Below is a small trained network, with its code and all its weights. Each question gives an input and a class and asks what happens when units are switched off, that is, made to give their printed mean instead of their output.

import numpy as np


def w(rows, s, z=0):
    codes = np.array(rows[::2]) - 128.0
    scale = np.full(codes.shape[1], s)
    scale[-1] = z or s
    return codes * scale


def norm(h):
    return h / np.sqrt((h * h).mean(-1, keepdims=True) + 1e-5)


def f(y):
    return y / 2 * (1 + np.tanh(0.7978845608 * (y + 0.044715 * y**3)))


def log_softmax(a):
    a = a - a.max(-1, keepdims=True)
    return a - np.log(np.exp(a).sum(-1, keepdims=True))


def net(x, mask):
    res = np.array(x, float).reshape(1, 6) / 4 @ E
    u = 0
    for l in range(4):
        y = f(norm(res) @ A[l][:, :-1].T + A[l][:, -1])
        res = res + np.where(mask[u : u + 5], y, B[l][:, -1]) @ B[l][:, :-1]
        u += 5
    return log_softmax(norm(res)[-1] @ U[:, :-1].T + U[:, -1])


A, B = {}, {}
E = w([
[163,43,92,132],'x0',
[134,145,118,16],'x1',
[122,149,133,136],'x2',
[168,110,12,96],'x3',
[125,66,131,174],'x4',
[1,78,69,43],'x5',
],0.0085)
A[0] = w([
[124,93,36,193,228],'L0N0',
[12,65,153,113,103],'L0N1',
[65,187,2,107,64],'L0N2',
[52,132,196,104,251],'L0N3',
[107,189,116,167,140],'L0N4',
],0.007,0.0021)
B[0] = w([
[80,50,137,184,251],'L0N0',
[81,192,153,174,224],'L0N1',
[163,126,75,229,215],'L0N2',
[93,211,126,165,243],'L0N3',
[120,183,84,254,156],'L0N4',
],0.0077,0.0026)
A[1] = w([
[210,96,152,75,3],'L1N0',
[2,216,132,118,121],'L1N1',
[248,159,105,72,128],'L1N2',
[142,174,185,81,68],'L1N3',
[70,126,247,99,197],'L1N4',
],0.0069,0.0023)
B[1] = w([
[166,188,175,194,130],'L1N0',
[117,246,100,189,252],'L1N1',
[231,66,111,78,204],'L1N2',
[130,254,21,80,138],'L1N3',
[127,247,34,95,211],'L1N4',
],0.0065,0.0031)
A[2] = w([
[104,174,112,1,54],'L2N0',
[70,226,211,108,149],'L2N1',
[144,92,160,110,39],'L2N2',
[83,28,201,119,2],'L2N3',
[139,203,198,54,161],'L2N4',
],0.0062,0.0029)
B[2] = w([
[206,113,107,71,150],'L2N0',
[80,188,15,144,253],'L2N1',
[136,170,176,48,89],'L2N2',
[85,130,26,125,95],'L2N3',
[103,218,2,94,197],'L2N4',
],0.0073,0.0026)
A[3] = w([
[127,115,163,134,5],'L3N0',
[236,144,88,87,118],'L3N1',
[119,135,241,157,107],'L3N2',
[254,66,169,136,224],'L3N3',
[151,212,40,89,2],'L3N4',
],0.0083,0.003)
B[3] = w([
[124,166,85,119,101],'L3N0',
[252,63,38,17,196],'L3N1',
[166,206,205,6,135],'L3N2',
[23,149,165,2,254],'L3N3',
[117,190,55,152,181],'L3N4',
],0.006,0.0051)
U = w([
[153,97,113,227,1],'0',
[91,188,110,135,82],'1',
[62,203,117,173,136],'2',
[149,94,255,156,61],'3',
[49,22,116,204,255],'4',
[181,146,97,31,204],'5',
[83,184,82,79,54],'6',
[74,152,189,209,85],'7',
],0.0092,0.003)

Each question gives the input, the list of numbers given to net, and the class t.
The units are the neurons (one row each of A and B). Each row of codes is followed by its name. A weight is (code - 128) times the scale printed after its matrix; where a second scale follows, it is the last column's (A, B and U).
mask holds one flag per neuron, layer by layer. A switched-off neuron (its flag False) gives its mean, the last column of its row in B, instead of its output. The means were averaged over made-up inputs and are rounded, as every weight is.
A unit's drop is (log p(t) with every unit on - log p(t) with that unit switched off) / (log p(t) with every unit on - log p(t) with every unit switched off).
The circuit of an input: a set's keep is (log p(t) with only the set's units on - log p(t) with every unit switched off) / (log p(t) with every unit on - log p(t) with every unit switched off). Starting from the 12 units with the biggest drops (on a tie, the unit counted first), units are removed one at a time, each time the one whose removal leaves the highest keep (on an exact tie, the one counted first), for as long as the keep stays at least 0.8.
circuit, biggest first: the units of the circuit, biggest drop first
unit that matters most: the unit with the biggest drop
k most important neurons: the k neurons with the biggest drops, biggest first
k most important neurons of layer l: the k neurons of layer l with the biggest drops, biggest first
drop when u is switched off: that unit's drop, to one decimal
input [0,-1,1,5,-6,2], class 0: circuit, biggest first -> L0N2; L3N3
input [-3,-4,-1,7,-7,-2], class 0: 2 most important neurons -> L0N2; L0N4
input [5,-8,0,3,-2,-8], class 3: 2 most important neurons -> L3N3; L2N1
input [3,-1,-5,-3,4,-1], class 3: circuit, biggest first -> L2N1; L3N2
input [6,-6,-5,4,-4,-3], class 4: 2 most important neurons -> L0N0; L3N3
input [-4,1,-2,7,3,1], class 4: unit that matters most -> L0N0
input [-4,0,4,4,3,5], class 4: 2 most important neurons of layer 1 -> L1N4; L1N3
input [-5,1,3,1,5,-7], class 5: 3 most important neurons of layer 0 -> L0N1; L0N0; L0N3
input [5,-7,4,1,-4,-5], class 3: 2 most important neurons of layer 2 -> L2N1; L2N4
input [1,0,-1,-6,8,5], class 2: 2 most important neurons of layer 1 -> L1N4; L1N1
input [1,-5,-7,-3,-3,-7], class 3: drop when L1N1 is switched off -> 0.2
input [8,-2,0,1,2,-8], class 3: drop when L1N4 is switched off -> 0.1
input [-5,-3,2,4,4,2], class 4: drop when L0N2 is switched off -> 0.0
input [-8,-8,-8,6,6,-2], class 4: drop when L0N4 is switched off -> -0.1
input [3,-1,7,-2,-4,3], class 7: most important neuron of layer 0 -> L0N2
